Each row was made from one walk, in order. Every step used is in the known rows, and no mark comes twice. Write each row's walk.
Each row is shifted at random along 3 fixed directions that mean nothing.
Known rows:
pobelir, bodo, funi, nolob: [ -78  127  197 -296   61  118  -55   65  193 -215   11 -115  100  -96
  120  -24 -209    5 -128   19   -1  136  114   44    4 -169 -148  -90
   25   75  -96  -60  -31   74   -1  -13  127  139  -49 -317  106  -26
   54  156   95   63 -121]
nolob, loped, tedorad, pazu, zigal, pobelir, motap: [ -48  -21   35   12   44 -138  222 -185   47   89   29  107   43 -330
  127  -18 -255 -128   85  -63  -20  -62 -130  -35   87   75  109  -59
 -337 -129  -24  339 -103  -84 -279   44   -8    9 -135 -200  182  187
  -45 -119   14 -193  -89]
pobelir, pazu, zigal, pori, motap, vafo, nolob, bodo, funi: [-138 -155 -578 -164  239 -116  433 -310 -119  416 -119  -94 -127 -351
  121 -258  246   76   54   15  120 -317 -219   54  -26  148  -97 -113
   41  -51   47  260 -134   93 -189 -248  353  119  105   26  170   22
  147  643  126  282  111]
bodo, loped, pobelir, motap, vafo, pori, funi, zigal, pazu: [  87  -44  263  -75  223  136  220    2   60 -221   76 -196  130  -74
   23  -62 -170  223    2    0  -19  152  210  -64  157  126   -3   24
  -76  -39   20   52  124   19 -144  164   66  171 -208 -533   46  195
 -124  -49  -98 -144 -173]
loped, tedorad, pazu, zigal, pobelir, bodo: [  -2   45   61  -22  -88  -18   48   21 -134  -84  -67  275  166 -235
  332   -1 -311 -161  -66  121 -125 -241 -206   54  119    4  171 -152
 -236 -136 -187  116  -22  -24 -264   69    5  148  -68 -454   35   32
    2  -61   55 -152   -9]
pobelir, pazu, zigal, pori, loped, nolob, bodo, funi: [ -68  134  -13 -158  -21   31  255 -116  -23   94   44  -49   63 -270
   94  -99 -110   -9    7 -104  -88    4 -137 -163  160  138   14  -48
 -276   53 -150   84  -54   77 -310   68  158  -31  -60 -239  111  281
   46  203  164    0 -142]
vafo, pori, motap, zigal, pobelir: [  21 -205  -88  139  100 -132  160    3    6  -67  -77 -194  151  -82
  -95  -87   76  117 -139   18   55  -54   17  -12   22   36 -118    1
 -126    5 -141   61 -244  -91  -82   23  -30  218  -81 -106  -70   -4
   52   46 -110 -176  -17]
pobelir, bodo, loped, nolob, pori, motap, vafo, zigal, pazu: [ -41   81 -138   23   75   81  486 -236 -104   99  127 -111   36 -352
  160 -154   22   30   11 -110   -2 -208  -34   -3  162  234  186    9
 -112 -102  -91  131   -1  117 -156   48   92   79 -140 -331  112  442
   -8  238  -50  128  -81]
tedorad, pazu, zigal, pobelir, bodo, loped, nolob, pori, vafo, motap: [ -16  108  192   42   30  -75  360 -114 -103 -117   87  -65  255 -363
  295   39 -237  154 -262  -27 -171 -109  -47 -175  203   42  170   36
 -314 -101 -208   36   58  105 -204  353  138  103 -154 -756  170  265
    7 -110  140 -194 -339]
pobelir, bodo, funi, nolob, pori: [   0 -120 -110 -312  289  229   18   67  248 -360   24   44  105  150
  235 -178 -235  234 -331  -23 -200  100  300   48 -170 -322 -309 -124
  204   59 -100 -209  -89  -56 -100  -55  119  149  279 -306    0 -399
  152  291  -77  -10  -63]
nolob, loped, tedorad, pazu, zigal: [ 118  145  339  -83 -145  139  150   76  -71 -215   74   70  193  -46
  -81  162 -378 -226  -24 -219 -129  181  105 -255  102  -29  123  169
 -308   31 -111   78 -192  -21 -105  151 -106  -74 -279 -413  169  224
  -20 -306 -135 -458 -345]
motap, pori, vafo, nolob, loped, bodo, funi: [ -23 -103   -6 -254  266  207  237   41   58 -296 -174 -113   86   71
   51 -214   -1  264 -252 -154 -140  112  261   55  -84 -189 -232   13
  212   29  103  -94  133  129 -115 -141  232   52  200 -430   35 -126
  146  318  -70   -6 -114]
motap, vafo, pori, funi, pobelir: [ -82  -21  -12   -5   87 -152  195  -66 -100  -27  -31 -293  -20 -239
  108  -62  -66  183  -48   95  101   40   15  -32   94  -97   17  -11
  -78  -91   28 -111   80  152  -40   71   82   87  -58 -168   99  239
  -28   39   84   -8 -206]
motap, zigal, pori, vafo: [ 179  278  530  248  -83  -93   51  -13  100 -103   57 -356  383 -105
  -75  149  -77  117 -107 -104   10   66  126 -288  369  251   61  216
 -366  152 -137   51   -3  131  -35  305  -56   17 -537 -273  -50  265
  -92 -244  -25 -400 -467]
bodo, pori, vafo, nolob, loped, tedorad, zigal, pobelir: [  75 -127   15 -197  150   36  276 -257  -14   97 -117  -72 -105 -135
 -153 -160  -16  -68 -145 -311  124  -70    6 -207 -174  -41 -108 -112
   46   58   62  180 -233  -19 -101 -180   52  -84  107 -127  154   92
   59  178 -213 -248  158]
motap, vafo, nolob, pori, funi, zigal, pobelir, tedorad, pazu: [ 138  -76   99    2  294   -8  193   47   74 -362  -69  -16  336  -56
  289  -95 -448  183 -386  160   30  -64  120  158   76 -193 -151   32
 -174  -15 -173  -18  -43   17 -322  199  115  237 -155 -493  137   -4
   93  -12  -47 -292 -283]
bodo, funi, pobelir, tedorad, zigal, pori, vafo: [-143 -214  -16 -183  342   37   53 -156   77   24 -213   -5  108   69
  445 -149 -194  316 -234  214  -95 -225   68   99  -70 -168 -157 -347
   91   99   76    0  207 -129 -143 -134  317   52  199 -201 -166 -319
  181  396  -51  -90  117]
pobelir, bodo, funi, zigal, pori, motap, vafo: [ -18  105  132 -200   25   40   99  -54  180   20   14 -462  121 -127
  -33  -22   51   38   98 -224   25  129  227 -203   39  169 -158   50
  -33  136    9  136 -226   46  144   17   86  -12 -365 -231    4  107
 -102  184  -99 -152 -234]
pobelir, pazu, zigal, pori: [ -42   49 -156   72   20  -54  111 -259 -110  332   82   89 -118 -257
   33  -60   77 -137  117  111  -22 -338 -336 -129  151  328  233  -65
 -229  -57 -110  240 -112   53 -221  -80   58   62 -131   65  123   56
  -78  124  108   32   78]
vafo, nolob, bodo, funi, pobelir, motap: [-110 -381  -43 -213  441  110  118   78  268 -325  -43  -29  330   41
  442 -166 -327  403 -413  135 -191  231  317  293 -181 -443 -478  -65
  179  -80  -52  -77  102 -165 -186  -68  196  203  225 -441 -204 -367
  261  205   36  120 -136]
bodo, funi, pori, loped, tedorad, pazu, zigal, pobelir, motap, vafo, nolob: [ -10  -48  -52 -325  261 -219  352 -376  -34   78  -54 -253  -48 -367
   97 -185  -22  -53   18  -92   82  -80 -184   54   34  134   45   39
  -64  -90   49  224  -51  247 -239 -103  214  116 -166 -328  350  250
   90  312   20   89 -159]
pobelir, tedorad, pazu, zigal, pori, motap: [-106   51   23  110 -133   69  123 -235   44  374  120 -329  -12 -305
 -335  150   51 -178  274 -225   81  -53 -117 -328  132  200   26  110
 -218  134  -19  293 -400   23   60   60  -49 -153 -445   36  197  341
  -32  -92 -147 -346  -93]
nolob, bodo, pori, vafo: [  70  122  171   41  -22  -22  162  -41  112  -13   49 -238  215  -82
   -2  -78  -35  185  -67  -68   54  122  102 -257   34  -78 -207   67
  -72   73   13  -45    3   74  -27  152  109  -82   -3 -341 -123   79
   12  -26  -34 -181 -201]
pobelir, tedorad, pazu, zigal, pori, motap, vafo, nolob, loped: [ -79 -259 -234  -88  284    4  438 -227  -23   59  -13  -78   37  -43
   44  -99 -126   35  -79 -164   53 -169   -6  -62  -85  -86 -155  135
  -72   -5   41  266 -161   12 -164 -154  182  -27  -61 -162  166   -6
  115  233 -189 -150 -129]
loped, tedorad, pazu, zigal: [  30    0   36 -129  -94  116  101  -70 -174   91  -28   93  -59  -96
 -124  123  -91 -270  135 -137 -100   -9 -103 -128   -4   82  165   59
  -41   29   23  101 -266   24   -4  -61  -50  -39 -132 -158  209  136
   29  -10 -145 -264  -24]
tedorad, pazu, zigal, pori, funi, pobelir, bodo: [-166 -150 -159   24  196   -1   52   -5 -116  -64 -113  234  169 -106
  609  -59 -363  138 -232  448 -164 -346 -195  184   92 -158   99 -259
 -180 -162  -64   30  215  -44 -237  -28  294  242  153 -432  -35 -102
   77  198  217   61  -20]
vafo, pori, loped, tedorad, zigal, pazu: [  87 -363   10 -184  227  280   95    6 -148 -324  -37  196  129  300
   13 -110 -244  134  -80 -167 -165  -11  130   42 -111 -140  -79  -66
   24   34  -37 -127  102 -192 -149  -81   56   -9  193 -420 -200  -67
  127   54 -300 -193  149]
motap, pori, vafo, nolob: [ 101   20  173   84  204 -130  250  -32 -106 -201  -62 -242  254  -54
   73  -27  -41  147 -247   93   16  -90    2   59  166  -31   21  262
  -87   44 -105 -125  253  284 -120   90  113  159 -151 -386   12   32
  124   53   36   26 -320]
nolob, bodo, loped, tedorad, zigal, pori, motap, vafo: [ -31  -99 -226 -288  257   88  283  -87  -17  -79  -75  -25  166  183
  283 -163  -87  190  -59 -289 -183   -6  304  -76 -130   37  -79  -56
  148  103  102   36  -45 -157  -70  -46  133 -106  109 -290 -246 -194
  144  337 -272 -140   60]
loped, nolob, bodo, pori: [ -67  338  -68   23 -166 -233  271 -226  -95  354   18  -82   26 -453
   72 -135   84  -92    8   51  101 -190 -398 -128  329  229  297  -89
 -204   35 -102   57  -88  227 -154  120   48    5  -93   -7  176  403
  -52   78  257  271  -38]
nolob, bodo, funi, pobelir: [-131  202   14  -82 -207  -44   86 -198   33  270  -18 -272  -71 -519
   18  -31   -6    5    9 -104  167  235   33 -151   95  -17  -28 -127
  -94  -50   53   73 -247   16   -5   56  -24  -75 -120  159  265  391
    4  -27  158   63 -111]
pobelir, pazu, zigal, pori, funi: [ -58 -304 -427   -7  403   22  138   -4  -82   46 -105  249  -50  140
  289 -169  -58  158  -41  372 -150 -424 -215  165  -80   -9  -15 -240
  -18  -62  -26   85  236  -85 -292 -197  356  230  304 -153 -123 -328
   83  478   99   51  198]
loped, nolob, pori, vafo, zigal, pazu: [  28 -375 -360   39  298  140  388 -280 -180  227  -21   72 -199 -109
   24 -184  214  187  -82  -80  -57 -279  -71  106 -102   83  -69  -43
  202  -31  130   89  -28   14  -89 -180  138   35  277   16  129  133
   82  464 -162   77  250]
tedorad, zigal, pobelir, pazu: [ 100   -5  248  -42   71  202 -111   34  123 -246   80  148  106  -62
  -33  -64 -205  -83 -187  -82  -24  134  220  -45  -78   15 -155   22
 -217  -24 -153   62 -206  -89 -150   80 -110    7 -100 -296  -53   21
  -30 -161  -93 -310   50]
funi, zigal, pori, motap, vafo, nolob, loped, pobelir: [ 110  125  337  -19   15  -70  318  -58  -21  -26  101 -367  152 -236
 -215   16  -53    5 -228 -377   57  128  232 -327  261  240   19  209
 -202  104  -57  194 -151  133   -9  241 -166  -49 -443 -158  251  415
 -112 -233  -44 -170 -349]
loped, nolob, bodo, pori, motap: [  22   43  201  -82   32  168  180  176  186 -221  130 -330  339   37
 -159   -8 -108  117 -155 -248 -134  335  276 -248  -13 -114 -288  209
  -58  223 -149  -86 -223   15   52  219  -42  -93 -144 -476 -210  117
   59  -80 -131 -253 -267]
funi, nolob, pori, loped, tedorad, zigal, pobelir, bodo: [ -10  403  417  -38 -239  -97   69 -123   66 -147  113 -120  238 -439
   77  -70 -428 -219 -107 -255   26   50  -39 -221  315   48  177  -74
 -480   13 -301   16  -91   56 -249  287 -168  -29 -302 -386  181  512
  -47 -314   60 -198 -242]
tedorad, pazu, zigal, pori, motap, vafo, nolob, bodo: [  50 -247 -259   12  285  -36  379  -22 -154  -81  -95   22  322   11
  267  -64  -90  196 -327  -30  -99 -129   83   55   22  -60 -182  250
  -35   23   -2  101 -106   31 -140   36  185   84   20 -389  -34 -125
  159  197  -61  -49 -168]
pazu, zigal, pori, vafo, nolob, bodo, funi, pobelir, tedorad: [-160   21   85  -40   23  -59  293 -243   53  253  -70 -336  154 -466
  195  -82 -191  118 -117   60   68  -56 -135 -118  161 -143 -150 -113
  -97   18 -119  135  -70   35 -271    2  138   66 -191 -165  146  127
  140  133   53  -98 -206]
vafo, nolob, bodo, funi, pori, motap, zigal: [  24 -113  -98 -153  237  -58  196   -7  133 -163  -77 -312  354  -53
   55 -263   35  207 -328   38  -23   97  125  117   64  -91 -254   27
   30   62 -139  -27 -186  -13  -73  -17  180  323  -79 -265    8  -41
  240  371  -10  117 -178]
nolob, loped, pobelir, motap, pori, funi, zigal: [ -49 -266 -153 -171  363   -2  237  -70  141  -43  -93 -120  -48   29
   10 -255  -53   93  -44   23 -114   84  162   65  -75  -56 -141 -116
  104    4  154   41   27  -93  -91 -160   97  177  152  -63   99 -120
   21  307 -117   50   47]
loped, tedorad, zigal, pazu: [  49  -94  -18  -79  163   79   53  -24 -211  -87 -162  358  128   63
  259  -83 -211    8  -80  121 -105 -272  -92  235  106   78  239 -211
 -104    7  -34   51  217 -136 -187  -43   81   93   63 -223 -106   -8
   62   93  -42   27  196]
nolob, pori, loped, bodo, pobelir: [-100  322  280   74 -158   31   59   76  -38 -215    1  -65  227 -152
  165  -42 -220   74 -204   18 -129   53   30 -100  207    5  135  -99
 -276   -3 -149 -104  239   93 -291  247  -48  -54  -53 -426  -60  269
   14 -370  152  -36 -189]

Which walk is each row?
[  12  -11 -182  -92  127  119  321 -206   89   62  -20 -174  -12 -278
  -65  -61  -93  -50  191 -219  -60  169  104 -163  -31   13  -21   43
  -47  -45  105  123 -244    2 -216  -14   30   12  -85 -267  185  149
   63  127 -207 -304  -56]	nolob, bodo, loped, tedorad, pazu, zigal, pobelir, motap, pori, funi
[  -6  -74  -10  -59  -22  136  234  -98 -103    2   54   20  105  -54
    5   32 -146  -11  -98 -336 -191  145    9 -234   46   31  -81  228
 -154  105   16   59 -268   20 -142  101  -11 -203    2 -235  118  256
   48    6 -101 -227 -116]	tedorad, pazu, zigal, pori, loped, nolob, bodo
[   3 -219 -231 -187  281   74  364  -31  -34   20 -179  -26  228  -98
  200  -97  -80  214 -278  -29  -96 -162  144   37   53  -77 -236  -63
  132   89    9   84  -66   36 -180   15  200  117    5 -338   38 -168
  229  309  -93  -78  -59]	loped, pobelir, tedorad, pazu, zigal, pori, motap, vafo, nolob, bodo, funi
[ -97 -165   58 -119  279  111  270 -168  -24  -72  -71 -108  109  -74
  100  -20  -51   44 -158 -129 -142  -24   31   15  -34   66 -106  203
   29   -6  110  180   -7  203 -178 -134  133  -13  -99 -516   54   37
   70   60  -99  -51 -108]	tedorad, pazu, zigal, pori, loped, bodo, pobelir, motap, vafo, nolob
[-191  231  321 -114 -169   10  135 -128  -24  -19  -99 -180  153 -251
   22 -132 -151 -131    2  -92   26  -14  -43 -102  215   -3   84 -112
 -161   61  -67  -61   58  140 -173   39  -29  -67 -204 -401   -3  295
    5 -171 -105  -97  -20]	motap, vafo, pori, loped, bodo, pobelir, tedorad, zigal
[-139 -667 -733 -209  556  216  219 -378  -75  239 -129  241 -256   61
  212 -369  248  297 -192   23  -30 -303  -45  213 -518 -107 -455 -240
  440 -108  190  129 -201 -123 -257 -556  295  127  597  100  -53 -472
  341  802 -169  186  600]	motap, zigal, pori, vafo, nolob, bodo, pobelir, pazu
[ -78 -100  243 -205  282  137  185   93  254 -451  -38 -108  197  -43
   45 -236 -263  190 -284 -303 -150  323  402  -11    6 -211 -326   97
  -26   24   84   28  -78   22 -129   52   33   17   51 -625   35   64
  -80   -9 -158 -255 -125]	tedorad, zigal, pobelir, motap, vafo, pori, funi, nolob, loped, bodo
[  56  112  255   -4  -68   61   95   25  326  -34   29 -350  257 -248
 -104 -130 -277   -8  -53  -27  122  238   77 -214   46 -172 -325 -102
 -154   86 -200   86 -317 -148 -215  154  -60   84 -259 -244    9  120
  -55 -148 -127 -384 -136]	nolob, bodo, pori, funi, zigal, pobelir, tedorad
[-142   72  -77 -181  201 -267  472 -327   16  183   22 -286  -55 -438
  115 -209 -166   17  101  -67  177 -108 -205   -8  104    2  155 -161
 -132 -137    8  170  145  173 -235 -100  178   56 -129 -154  228  412
   45  209  140  173 -218]	bodo, pori, funi, pobelir, motap, vafo, nolob, loped, tedorad
[   7  267  298 -236  -24  -83  144  -77  103 -161   62 -314  314 -417
   78 -184 -243  -41 -226 -163   75   15   30 -107  277  -16   45 -127
 -341   18 -285  107  -48   73 -161  221   79  123 -350 -504  204  415
   43    1  142  -27 -261]	vafo, nolob, loped, tedorad, zigal, pobelir, bodo, funi, pori, motap
[  30  -71   41   58  264  -38  260 -102   26  -43  -40  -62   84 -193
   65 -170 -159  115  -16  134   -1  -32   28   91  234  145  105  -83
 -267  -57   52  174  206  -37 -243   66   68  195 -125 -181  140  229
  -96   15   34   59  -87]	nolob, loped, pobelir, motap, pori, funi, zigal, pazu
[  15 -171 -206 -333  274   69  -46  -61   39 -183 -127  219   59  -12
  480 -268 -115  123 -319  333 -178 -198  -52  181 -103 -146 -102 -267
   84 -116  -29   15  -51  -30 -212 -112  290  298  275 -427   79 -404
   89  415   55  104  146]	tedorad, pazu, zigal, pobelir, bodo, funi, pori
[-144 -102 -103 -224  220   23  213 -123  166   27 -140 -267  214  -93
  268 -174 -132  227 -138 -119  -45   84  324  -30  -47 -112 -294 -117
   34  127   70   64 -135 -129  -43  -25  125  -60  -68 -164 -166 -111
  127  263 -185 -147  -71]	nolob, bodo, funi, pobelir, tedorad, zigal, pori, motap, vafo
[-153  -13  -11  -29  103  -15  185  -82  -15   81 -109  -12   81 -179
  201  -43 -320  -82  -44  434   11 -186 -263   19   43 -170   86 -201
 -185  -31  -67   64   -5    9 -210  -68  232  188  -24 -344   87   26
   99   94   45 -128  -93]	bodo, pori, funi, pobelir, tedorad, pazu, zigal
[-106  280   84  -86 -251 -264  231 -247  -71  351  -91 -295 -117 -605
  -33  -98   18 -176   82 -125  242   77 -302 -147  209  255  130 -142
 -331   37  -37  256 -263   49 -188   96   36  -22 -175  126  425  665
  -96   79  252   89  -39]	pori, loped, nolob, bodo, funi, zigal, pobelir
